grid = (-5.261, 14.407, 7.327, -11.450, -7.334, -5.018, 2.425, 6.186, -2.111)
grid[-9]	-5.261
grid[8]	-2.111
grid[3]	-11.450
grid[7]	6.186
grid[-8]	14.407

a =
[[-12  -6  -2  11 -19 -16   0 -16  28   8   2 -17  -4]
 [  2  -8 -14  17   9  -2  -4  -2   0  22   8   8 -25]
 [-15   8   6   0 -21  12  -7  -1  -1   0  -2  28   8]
 [  8   6   0 -12 -19   3 -14   4 -11 -17  -3 -26  -8]
 [-17  -5  -3   8 -22 -33  10 -34  17  11  14   4  -3]]
a[0,0]: -12
a[-2,12]: -8
a[-4,-13]: 2
a[4,-13]: -17
a[-2,-6]: 4
a[1]: [2, -8, -14, 17, 9, -2, -4, -2, 0, 22, 8, 8, -25]
a[4,4]: -22
a[-3]: [-15, 8, 6, 0, -21, 12, -7, -1, -1, 0, -2, 28, 8]
a[4,-1]: -3
a[-1,-4]: 11
a[:, 5]: [-16, -2, 12, 3, -33]
a[-3,1]: 8
a[1,-12]: -8
a[-2,5]: 3
a[-5]: [-12, -6, -2, 11, -19, -16, 0, -16, 28, 8, 2, -17, -4]
a[1,8]: 0
a[4,-12]: -5
a[3,0]: 8
a[-5,6]: 0
a[-1,8]: 17
a[0,-9]: -19
a[-5,5]: -16
a[:, 0]: [-12, 2, -15, 8, -17]
a[0,-1]: -4
a[3]: [8, 6, 0, -12, -19, 3, -14, 4, -11, -17, -3, -26, -8]
a[:, 9]: [8, 22, 0, -17, 11]

X =
[[4 6 4 8]
 [2 4 7 4]
 [4 6 5 7]
 [2 3 6 4]
 [4 3 3 5]
 [5 3 4 8]
 [4 8 5 5]
 [1 4 4 5]
 [6 6 7 9]]
X[0][0] => 4
X[8][3] => 9
X[4][2] => 3
X[4][0] => 4
X[3][0] => 2
X[3][2] => 6
X[1][2] => 7
X[0][1] => 6
X[3][1] => 3
X[5][0] => 5
X[0] => [4, 6, 4, 8]
X[:, 1] => [6, 4, 6, 3, 3, 3, 8, 4, 6]
X[2][1] => 6
X[7][2] => 4
X[7][0] => 1
X[:, 3] => [8, 4, 7, 4, 5, 8, 5, 5, 9]

arr =
array([ 215.56,    6.01,   62.14, -198.95, -225.58,  -54.38,  142.91,
        100.54,  132.84, -177.98,   76.21,  181.26,  210.61,  118.31,
        -19.02])
arr[-15] => 215.56
arr[-4] => 181.26
arr[14] => -19.02
arr[-14] => 6.01
arr[-7] => 132.84
arr[-13] => 62.14
arr[4] => -225.58
arr[6] => 142.91
arr[-3] => 210.61
arr[10] => 76.21
arr[-6] => -177.98
arr[5] => -54.38

x =
[[ -8 -15  -3   9  14  11]
 [  1 -12  -2   7  22   7]
 [ 22 -22   7 -27 -22  28]
 [-39   8  30  15 -15  33]
 [  9 -22 -13   5  13  19]
 [  6 -31 -11  19  25  12]
 [-19   4 -13 -24 -14 -21]
 [-12 -10 -20 -23  -4 -25]
 [  6 -28 -11  20  29  15]
 [ -4 -25 -32 -44  -2 -29]
 [  0 -19 -15  14  24   1]
 [ 11 -27 -15  21  37   7]]
Indices start at 0.
row 0 col 0 => -8
row 6 col 3 => -24
row 0 col 5 => 11
row 2 col 5 => 28
row 0 col 2 => -3
row 4 col 3 => 5
row 6 col 2 => -13
row 7 col 2 => -20
row 3 col 5 => 33
row 3 col 4 => -15
row 1 col 1 => -12
row 5 col 5 => 12
row 5 col 2 => -11
row 5 col 4 => 25
row 6 col 5 => -21
row 8 col 1 => -28
row 11 col 4 => 37
row 6 col 4 => -14
row 5 col 1 => -31
row 7 col 3 => -23
row 11 col 3 => 21
row 9 col 3 => -44
row 10 col 5 => 1
row 3 col 0 => -39
row 10 col 0 => 0
row 1 col 2 => -2
row 8 col 0 => 6
row 9 col 0 => -4
row 0 col 1 => -15

A =
[[-11  21 -17   6 -17   0  -8  -9  16  22  11  13]
 [-12   2  -8  10 -15   6 -11 -11  11  10  14  14]
 [-12  17 -11   2  -8  14 -14 -15  -2   0   5   8]
 [  6  21   7  13   6   6   0   0  19  22   4  -6]
 [-12  -6  -9   7 -18   0  -7  -5  12  10  15  18]
 [  7  21   7  12   6   5   0   1  18  22   4  -6]
 [  4  24   4  12   3   4  -1   0  20  25   5  -3]
 [-13  18 -21  -5 -10  10 -11 -12  -7  -4   0   7]
 [ -7 -12  -9   0 -21 -12   3   5  14   9  12  17]
 [-12  12 -15   3 -13   5 -10 -11   6   8   9  11]
 [-13  12  -9  11 -13  12 -14 -16   8   9  12  12]
 [-11  19 -18   6 -18   0  -8  -9  15  21  12  14]
 [-12  -6  -8   7 -18  -1  -6  -5  13  11  15  17]
 [ -3  33  -7   9  -7   1  -4  -4  20  27   8   5]
 [ -4  14 -25 -16  -3   1   0  -2 -12  -9 -11  -1]]
Rows and columns are counted from 0.
row 0 col 0	-11
row 13 col 6	-4
row 3 col 7	0
row 5 col 3	12
row 12 col 6	-6
row 1 col 5	6
row 11 col 3	6
row 5 col 2	7
row 7 col 0	-13
row 2 col 8	-2
row 6 col 3	12
row 8 col 5	-12
row 5 col 4	6
row 3 col 2	7
row 4 col 6	-7
row 9 col 11	11
row 9 col 9	8
row 4 col 9	10
row 2 col 7	-15
row 10 col 6	-14
row 12 col 2	-8
row 12 col 9	11
row 0 col 5	0
row 5 col 7	1
row 7 col 11	7
row 3 col 0	6
row 0 col 6	-8
row 1 col 4	-15
row 10 col 8	8
row 2 col 1	17
row 13 col 4	-7
row 8 col 8	14
row 5 col 0	7
row 8 col 9	9
row 6 col 7	0
row 2 col 3	2

M =
[[ -1 -21 -14 -33]
 [ -5  21   1  28]
 [ 25   9 -10  17]]
M[-3,-4] = -1
M[0,2] = -14
M[2,0] = 25
M[0,3] = -33
M[:, -3] = [-21, 21, 9]
M[-1,1] = 9
M[-2,1] = 21

data =
[[28 26 46 61]
 [42 34 45 56]
 [39 24 50 71]
 [44 27 54 85]
 [67 93 87  7]
 [39 23 52 75]
 [41 27 52 77]
 [68 93 86  7]
 [59 37 24 46]
 [54 43 18 49]
 [52 32 29 41]
 [64 69 13 40]
 [66 91 85  9]
 [64 66 14 41]
 [59 38 24 45]]
data[0][0] = 28
data[2] = [39, 24, 50, 71]
data[:, 2] = [46, 45, 50, 54, 87, 52, 52, 86, 24, 18, 29, 13, 85, 14, 24]
data[11][0] = 64
data[:, 0] = [28, 42, 39, 44, 67, 39, 41, 68, 59, 54, 52, 64, 66, 64, 59]
data[1] = [42, 34, 45, 56]
data[12][0] = 66
data[14] = [59, 38, 24, 45]
data[5][0] = 39
data[0][2] = 46
data[:, 3] = [61, 56, 71, 85, 7, 75, 77, 7, 46, 49, 41, 40, 9, 41, 45]
data[8][2] = 24
data[11][2] = 13
data[6][2] = 52
data[2][2] = 50
data[12][3] = 9
data[3] = [44, 27, 54, 85]
data[12][1] = 91
data[6][1] = 27
data[5][2] = 52
data[11][3] = 40
data[7] = [68, 93, 86, 7]
data[3][2] = 54
data[8][0] = 59
data[3][0] = 44
